Below is a small trained network, with its code and all its weights. Each question gives an input and a class and asks what happens when units are switched off, that is, made to give their printed mean instead of their output.

import numpy as np


def w(rows, s, z=0):
    codes = np.array(rows[::2]) - 128.0
    scale = np.full(codes.shape[1], s)
    scale[-1] = z or s
    return codes * scale


def f(y):
    return np.maximum(y, 0)


def log_softmax(a):
    a = a - a.max(-1, keepdims=True)
    return a - np.log(np.exp(a).sum(-1, keepdims=True))


def net(x, mask):
    res = np.array(x, float).reshape(1, 7) / 4 @ E
    y = f(res @ A[0][:, :-1].T + A[0][:, -1])
    res = res + np.where(mask, y, B[0][:, -1]) @ B[0][:, :-1]
    return log_softmax(res[-1] @ U[:, :-1].T + U[:, -1])


A, B = {}, {}
E = w([
[123,122,122,124],'x0',
[157,137,149,152],'x1',
[43,181,211,184],'x2',
[180,135,164,165],'x3',
[68,214,198,59],'x4',
[135,194,69,254],'x5',
[148,133,142,142],'x6',
],0.0092)
A[0] = w([
[21,129,101,254,71],'neuron 0',
[168,52,33,197,36],'neuron 1',
[178,136,140,34,45],'neuron 2',
[231,20,61,64,12],'neuron 3',
[156,75,68,143,99],'neuron 4',
[77,106,93,249,3],'neuron 5',
],0.009,0.011)
B[0] = w([
[116,175,166,84,216],'neuron 0',
[183,153,129,44,229],'neuron 1',
[155,212,103,46,176],'neuron 2',
[141,120,210,127,253],'neuron 3',
[125,162,170,94,208],'neuron 4',
[124,90,254,70,170],'neuron 5',
],0.014,0.0062)
U = w([
[98,75,239,87,69],'0',
[172,254,110,67,55],'1',
[103,62,61,203,252],'2',
],0.0069,0.012)

Each question gives the input, the list of numbers given to net, and the class t.
The units are the neurons (one row each of A and B). Each row of codes is followed by its name. A weight is (code - 128) times the scale printed after its matrix; where a second scale follows, it is the last column's (A, B and U).
mask holds one flag per neuron, in row order. A switched-off neuron (its flag False) gives its mean, the last column of its row in B, instead of its output. The means were averaged over made-up inputs and are rounded, as every weight is.
A unit's drop is (log p(t) with every unit on - log p(t) with that unit switched off) / (log p(t) with every unit on - log p(t) with every unit switched off).
The circuit of an input: a set's keep is (log p(t) with only the set's units on - log p(t) with every unit switched off) / (log p(t) with every unit on - log p(t) with every unit switched off). Starting from all 6 units, units are removed one at a time, each time the one whose removal leaves the highest keep (on an exact tie, the one counted first), for as long as the keep stays at least 0.8.
units of the circuit, in order: the units of the circuit, biggest drop first
most important unit: the unit with the biggest drop
top k neurons: the k neurons with the biggest drops, biggest first
drop of u: that unit's drop, to one decimal
input [-6,2,-7,0,8,3,0], class 2: top 3 neurons	neuron 1; neuron 0; neuron 4
input [0,5,7,-4,-8,4,1], class 0: most important unit	neuron 5
input [8,-5,-5,-7,1,4,0], class 2: units of the circuit, in order	neuron 0; neuron 2
input [-6,5,6,-6,-1,5,-4], class 0: top 2 neurons	neuron 5; neuron 0
input [7,-5,-1,8,-5,7,-3], class 1: top 3 neurons	neuron 1; neuron 3; neuron 0
input [-4,-1,5,7,-2,5,-8], class 0: top 2 neurons	neuron 5; neuron 0
input [6,-8,-2,7,1,6,-7], class 2: units of the circuit, in order	neuron 2; neuron 1; neuron 3
input [-2,-1,-8,4,-8,0,5], class 0: top 2 neurons	neuron 3; neuron 2
input [4,-1,-6,-5,5,-7,6], class 1: top 2 neurons	neuron 2; neuron 5
input [3,-2,-6,5,8,2,-2], class 2: top 2 neurons	neuron 1; neuron 0
input [1,7,-7,6,2,4,-8], class 2: top 4 neurons	neuron 0; neuron 2; neuron 5; neuron 3
input [-6,-8,4,-8,-5,5,5], class 0: top 3 neurons	neuron 5; neuron 2; neuron 0
input [-5,-4,-4,-1,-8,-1,8], class 0: top 2 neurons	neuron 3; neuron 2
input [-6,1,-5,4,-7,3,-6], class 1: units of the circuit, in order	neuron 1
input [6,4,1,-3,-5,-4,4], class 2: drop of neuron 1	0.2
input [-4,-3,4,-2,-3,-5,1], class 2: drop of neuron 0	0.1
input [4,-2,7,2,-6,7,-2], class 0: drop of neuron 5	1.1
input [4,8,-6,7,-5,8,-3], class 1: drop of neuron 1	1.0
